Here is a tiny trained network, its code and every weight. The questions are about switching its units off for an input and a target symbol, where a switched-off unit gives its printed mean instead of its output.

import numpy as np


def w(rows, s, z=0):
    codes = np.array(rows[::2]) - 128.0
    scale = np.full(codes.shape[1], s)
    scale[-1] = z or s
    return codes * scale


def f(y):
    return y / 2 * (1 + np.tanh(0.7978845608 * (y + 0.044715 * y**3)))


def softmax(a):
    e = np.exp(a - a.max(-1, keepdims=True))
    return e / e.sum(-1, keepdims=True)


def log_softmax(a):
    a = a - a.max(-1, keepdims=True)
    return a - np.log(np.exp(a).sum(-1, keepdims=True))


def net(x, mask):
    ids = ['βγεηλφ'.index(c) for c in x.split()]
    T = len(ids)
    res = E[ids] + P[:T]
    u = 0
    for l in range(3):
        r = res
        for j in range(3):
            rows = slice(3 * j, 3 * j + 3)
            q, k, v = (r @ M[l][rows].T for M in (Q, K, V))
            z = softmax(np.where(np.tri(T) > 0, q @ k.T / 3**0.5, -1e9)) @ v
            o = O[l][rows]
            res = res + np.where(mask[u + j], z, o[:, -1]) @ o[:, :-1]
        u += 3
        y = f(res @ A[l][:, :-1].T + A[l][:, -1])
        res = res + np.where(mask[u : u + 4], y, B[l][:, -1]) @ B[l][:, :-1]
        u += 4
    return log_softmax(res[-1] @ U[:, :-1].T + U[:, -1])


Q, K, V, O, A, B = {}, {}, {}, {}, {}, {}
E = w([
[166,169,93,115,160],'β',
[149,207,61,2,29],'γ',
[99,160,98,162,222],'ε',
[235,49,228,119,151],'η',
[97,193,139,141,46],'λ',
[79,170,150,221,134],'φ',
],0.013)
P = w([
[61,161,202,100,39],'0',
[55,39,97,134,93],'1',
[134,89,62,127,121],'2',
[194,130,56,135,153],'3',
[224,165,48,153,177],'4',
[253,197,56,173,207],'5',
],0.0058)
Q[0] = w([
[254,69,74,36,73],'L0H0',
[9,148,135,166,250],'L0H0',
[24,105,112,140,245],'L0H0',
[145,67,90,145,145],'L0H1',
[133,160,158,92,132],'L0H1',
[152,132,150,195,145],'L0H1',
[134,92,175,96,153],'L0H2',
[183,154,75,123,215],'L0H2',
[109,88,216,89,34],'L0H2',
],0.0088)
K[0] = w([
[84,167,11,95,164],'L0H0',
[154,74,219,148,151],'L0H0',
[164,81,226,173,188],'L0H0',
[112,136,135,104,177],'L0H1',
[117,116,121,103,120],'L0H1',
[129,87,157,131,145],'L0H1',
[148,129,141,161,170],'L0H2',
[157,81,105,72,144],'L0H2',
[80,119,145,217,111],'L0H2',
],0.011)
V[0] = w([
[120,122,136,141,88],'L0H0',
[71,175,60,47,117],'L0H0',
[73,171,108,173,186],'L0H0',
[27,217,56,124,104],'L0H1',
[133,103,132,153,45],'L0H1',
[136,147,145,92,164],'L0H1',
[141,86,125,59,148],'L0H2',
[126,107,144,106,135],'L0H2',
[78,120,71,2,77],'L0H2',
],0.0072)
O[0] = w([
[163,153,132,154,137,216],'L0H0',
[66,203,118,85,183,225],'L0H0',
[142,137,114,71,42,74],'L0H0',
[139,61,85,248,117,195],'L0H1',
[240,158,98,140,117,253],'L0H1',
[100,139,145,125,126,87],'L0H1',
[166,132,166,115,178,51],'L0H2',
[136,138,137,116,149,110],'L0H2',
[155,138,182,255,142,146],'L0H2',
],0.007,0.0023)
A[0] = w([
[217,187,192,179,95,154],'L0N0',
[185,2,147,213,217,77],'L0N1',
[192,197,194,118,198,103],'L0N2',
[63,175,224,192,150,7],'L0N3',
],0.0096,0.0019)
B[0] = w([
[78,67,81,135,120,253],'L0N0',
[105,166,247,92,120,193],'L0N1',
[93,94,56,72,115,214],'L0N2',
[148,129,147,46,91,153],'L0N3',
],0.011,0.0061)
Q[1] = w([
[158,97,149,11,142],'L1H0',
[120,147,119,109,101],'L1H0',
[98,116,143,179,167],'L1H0',
[80,158,147,129,145],'L1H1',
[131,115,203,146,47],'L1H1',
[129,131,187,154,91],'L1H1',
[192,166,21,82,129],'L1H2',
[150,197,30,82,96],'L1H2',
[178,163,104,98,192],'L1H2',
],0.013)
K[1] = w([
[122,78,125,7,136],'L1H0',
[153,91,99,149,122],'L1H0',
[125,160,163,137,141],'L1H0',
[74,134,154,113,114],'L1H1',
[38,186,110,166,100],'L1H1',
[69,155,132,146,120],'L1H1',
[187,106,32,136,81],'L1H2',
[153,141,30,119,69],'L1H2',
[186,107,75,105,117],'L1H2',
],0.015)
V[1] = w([
[173,191,112,180,138],'L1H0',
[34,74,159,129,23],'L1H0',
[1,200,54,131,83],'L1H0',
[101,17,196,138,158],'L1H1',
[218,76,149,134,119],'L1H1',
[191,60,122,10,80],'L1H1',
[157,68,114,134,150],'L1H2',
[9,130,78,70,226],'L1H2',
[132,213,156,145,80],'L1H2',
],0.0053)
O[1] = w([
[38,99,79,116,240,68],'L1H0',
[182,188,187,75,151,254],'L1H0',
[47,252,182,130,239,205],'L1H0',
[28,157,137,105,211,133],'L1H1',
[101,135,191,105,184,105],'L1H1',
[3,231,187,60,136,192],'L1H1',
[113,121,100,120,93,109],'L1H2',
[251,169,122,136,24,129],'L1H2',
[120,122,179,143,212,144],'L1H2',
],0.0052,0.005)
A[1] = w([
[129,44,254,107,76,23],'L1N0',
[142,29,5,244,175,63],'L1N1',
[137,111,15,155,151,3],'L1N2',
[169,32,133,80,90,129],'L1N3',
],0.0093,0.0045)
B[1] = w([
[103,121,56,180,231,254],'L1N0',
[2,143,125,65,214,199],'L1N1',
[103,65,224,108,171,138],'L1N2',
[12,81,109,31,120,239],'L1N3',
],0.0089,0.0044)
Q[2] = w([
[129,130,156,10,127],'L2H0',
[147,122,168,83,174],'L2H0',
[100,135,111,137,147],'L2H0',
[202,136,123,101,163],'L2H1',
[168,129,145,187,103],'L2H1',
[139,142,133,165,139],'L2H1',
[123,92,134,170,97],'L2H2',
[150,86,124,151,195],'L2H2',
[141,80,125,154,181],'L2H2',
],0.013)
K[2] = w([
[232,215,118,179,161],'L2H0',
[249,84,163,162,121],'L2H0',
[145,107,96,115,110],'L2H0',
[155,89,11,74,152],'L2H1',
[153,94,106,169,178],'L2H1',
[149,100,153,140,150],'L2H1',
[124,91,198,149,147],'L2H2',
[78,46,169,50,156],'L2H2',
[76,92,197,77,132],'L2H2',
],0.012)
V[2] = w([
[205,34,96,45,137],'L2H0',
[50,3,135,81,77],'L2H0',
[95,124,134,134,4],'L2H0',
[40,128,92,95,222],'L2H1',
[169,176,245,94,75],'L2H1',
[117,119,201,195,102],'L2H1',
[170,112,204,217,120],'L2H2',
[91,156,205,130,104],'L2H2',
[192,232,96,137,28],'L2H2',
],0.0056)
O[2] = w([
[81,182,188,71,83,75],'L2H0',
[161,211,98,1,135,221],'L2H0',
[194,134,96,150,76,150],'L2H0',
[166,59,103,251,156,225],'L2H1',
[68,194,90,93,137,112],'L2H1',
[204,159,85,6,127,93],'L2H1',
[96,191,41,99,159,2],'L2H2',
[150,113,81,153,141,144],'L2H2',
[82,111,118,202,232,70],'L2H2',
],0.0051,0.006)
A[2] = w([
[199,138,221,83,115,56],'L2N0',
[237,102,161,206,68,54],'L2N1',
[255,118,101,201,112,253],'L2N2',
[217,169,134,73,171,190],'L2N3',
],0.0094,0.0065)
B[2] = w([
[203,52,24,184,163,182],'L2N0',
[166,193,128,6,199,166],'L2N1',
[115,96,191,142,69,254],'L2N2',
[125,161,114,151,90,215],'L2N3',
],0.015,0.0053)
U = w([
[123,124,238,195,18,212],'β',
[71,133,113,150,255,231],'γ',
[161,153,176,98,145,39],'ε',
[104,104,130,58,57,2],'η',
[130,213,135,76,80,64],'λ',
[162,129,104,136,103,46],'φ',
],0.0068,0.0058)

Each question gives the input, a string of symbols that net reads in full, and the target symbol t.
The units are the heads (3 rows each of Q, K, V and O) and the neurons (one row each of A and B). Each row of codes is followed by its name. A weight is (code - 128) times the scale printed after its matrix; where a second scale follows, it is the last column's (O, A, B and U).
mask holds one flag per unit, layer by layer, with each layer's heads first. A switched-off unit (its flag False) gives its mean, the last column of its rows in O or B, instead of its output. The means were averaged over made-up inputs and are rounded, as every weight is.
A unit's drop is (log p(t) with every unit on - log p(t) with that unit switched off) / (log p(t) with every unit on - log p(t) with every unit switched off).
The circuit of an input: a set's keep is (log p(t) with only the set's units on - log p(t) with every unit switched off) / (log p(t) with every unit on - log p(t) with every unit switched off). Starting from the 12 units with the biggest drops (on a tie, the unit counted first), units are removed one at a time, each time the one whose removal leaves the highest keep (on an exact tie, the one counted first), for as long as the keep stays at least 0.8.
units of the circuit, in order: the units of the circuit, biggest drop first
unit that matters most: the unit with the biggest drop
k most important neurons: the k neurons with the biggest drops, biggest first
top k neurons in layer l: the k neurons of layer l with the biggest drops, biggest first
which heads matter: for each layer, one digit per head in row order, 1 if its drop is at least 0.15 and else 0, layers parted by /
drop of u: that unit's drop, to one decimal
input λ λ ε φ λ λ, target γ: unit that matters most -> L1N1
input η λ γ λ, target γ: units of the circuit, in order -> (L1H1; L0H0; L0N1)
input η λ φ, target φ: which heads matter -> 100 / 000 / 101
input ε η η, target γ: 3 most important neurons -> (L1N3; L1N0; L2N2)
input λ λ φ, target β: 3 most important neurons -> (L0N1; L2N2; L1N3)
input η β β γ, target γ: units of the circuit, in order -> (L1H1; L0H0)
input λ λ ε, target β: 2 most important neurons -> (L0N1; L2N2)
input λ λ ε ε η, target η: 2 most important neurons -> (L1N3; L1N0)
input η ε φ η φ λ, target β: top 2 neurons in layer 2 -> (L2N1; L2N0)
input λ λ φ ε φ γ, target β: which heads matter -> 100 / 001 / 000
input η ε ε φ, target φ: 3 most important neurons -> (L2N0; L1N3; L0N1)
input λ η η, target γ: 2 most important neurons -> (L0N2; L1N3)
input φ λ λ η φ β, target β: 2 most important neurons -> (L2N2; L1N3)
input η φ η λ, target β: 4 most important neurons -> (L1N3; L0N2; L0N0; L2N2)
input λ η λ, target λ: which heads matter -> 010 / 100 / 100
input λ λ λ φ β, target β: which heads matter -> 011 / 000 / 000
input η φ ε λ λ λ, target λ: unit that matters most -> L0N2
input λ λ λ ε, target β: 2 most important neurons -> (L0N1; L0N0)
input λ λ η ε, target ε: which heads matter -> 101 / 000 / 011
input λ η η φ, target β: unit that matters most -> L0H0
input λ β η λ ε, target ε: 4 most important neurons -> (L2N1; L0N1; L1N3; L1N0)
input λ φ ε λ λ η, target η: 3 most important neurons -> (L1N3; L0N1; L1N0)
input ε γ λ η λ γ, target γ: drop of L0H2 -> 0.1
input λ φ γ, target β: drop of L0H1 -> 0.1
